Here is a tiny trained network, its code and every weight. The questions are about switching its units off for an input and a class, where a switched-off unit gives its printed mean instead of its output.

import numpy as np


def w(rows, s, z=0):
    codes = np.array(rows[::2]) - 128.0
    scale = np.full(codes.shape[1], s)
    scale[-1] = z or s
    return codes * scale


def f(y):
    return np.maximum(y, 0)


def log_softmax(a):
    a = a - a.max(-1, keepdims=True)
    return a - np.log(np.exp(a).sum(-1, keepdims=True))


def net(x, mask):
    res = np.array(x, float).reshape(1, 4) / 4 @ E
    y = f(res @ A[0][:, :-1].T + A[0][:, -1])
    res = res + np.where(mask, y, B[0][:, -1]) @ B[0][:, :-1]
    return log_softmax(res[-1] @ U[:, :-1].T + U[:, -1])


A, B = {}, {}
E = w([
[206,72,248,206],'x0',
[90,254,174,126],'x1',
[43,147,197,166],'x2',
[104,157,215,56],'x3',
],0.009)
A[0] = w([
[76,141,125,233,103],'N0',
[134,145,92,143,75],'N1',
[131,178,30,139,77],'N2',
[200,72,86,134,26],'N3',
[169,32,23,135,58],'N4',
[99,184,97,50,87],'N5',
[67,113,129,39,99],'N6',
[248,93,158,49,189],'N7',
[88,124,66,193,217],'N8',
[120,45,66,106,254],'N9',
[111,146,219,93,134],'N10',
],0.016,0.0037)
B[0] = w([
[149,114,228,112,176],'N0',
[93,133,151,127,148],'N1',
[49,116,163,146,200],'N2',
[160,119,145,224,206],'N3',
[143,66,96,253,254],'N4',
[89,117,33,98,210],'N5',
[100,175,69,78,192],'N6',
[223,162,150,41,233],'N7',
[170,153,128,91,190],'N8',
[172,129,29,161,233],'N9',
[44,138,206,128,212],'N10',
],0.024,0.014)
U = w([
[76,172,40,99,77],'0',
[211,114,109,199,82],'1',
[97,166,222,136,111],'2',
[255,176,206,94,253],'3',
],0.0087,0.0046)

Each question gives the input, the list of numbers given to net, and the class t.
The units are the neurons (one row each of A and B). Each row of codes is followed by its name. A weight is (code - 128) times the scale printed after its matrix; where a second scale follows, it is the last column's (A, B and U).
mask holds one flag per neuron, in row order. A switched-off neuron (its flag False) gives its mean, the last column of its row in B, instead of its output. The means were averaged over made-up inputs and are rounded, as every weight is.
A unit's drop is (log p(t) with every unit on - log p(t) with that unit switched off) / (log p(t) with every unit on - log p(t) with every unit switched off).
The circuit of an input: a set's keep is (log p(t) with only the set's units on - log p(t) with every unit switched off) / (log p(t) with every unit on - log p(t) with every unit switched off). Starting from all 11 units, units are removed one at a time, each time the one whose removal leaves the highest keep (on an exact tie, the one counted first), for as long as the keep stays at least 0.8.
circuit, biggest first: the units of the circuit, biggest drop first
top k neurons: the k neurons with the biggest drops, biggest first
drop when u is switched off: that unit's drop, to one decimal
input [-3,-1,-1,-1], class 0: circuit, biggest first -> (N3)
input [-3,0,7,2], class 2: top 4 neurons -> (N9, N0, N10, N4)
input [-3,4,3,-2], class 0: top 2 neurons -> (N5, N10)
input [-1,-2,6,6], class 2: top 3 neurons -> (N10, N9, N5)
input [0,8,3,-5], class 2: top 2 neurons -> (N7, N9)
input [0,6,0,-1], class 2: top 2 neurons -> (N9, N7)
input [2,8,-1,-4], class 3: top 3 neurons -> (N10, N4, N2)
input [0,-6,3,4], class 0: top 2 neurons -> (N4, N3)
input [-4,3,8,0], class 2: top 3 neurons -> (N0, N9, N10)
input [3,7,-5,6], class 2: top 3 neurons -> (N10, N9, N8)
input [-4,0,5,-2], class 0: top 2 neurons -> (N7, N10)
input [3,8,-1,-1], class 2: drop when N7 is switched off -> 0.2
input [-2,6,-6,5], class 0: drop when N9 is switched off -> 0.0
input [2,-8,-1,8], class 3: circuit, biggest first -> (N7)
input [8,3,-3,4], class 3: drop when N7 is switched off -> 1.2
input [5,7,5,-4], class 2: drop when N7 is switched off -> 0.2
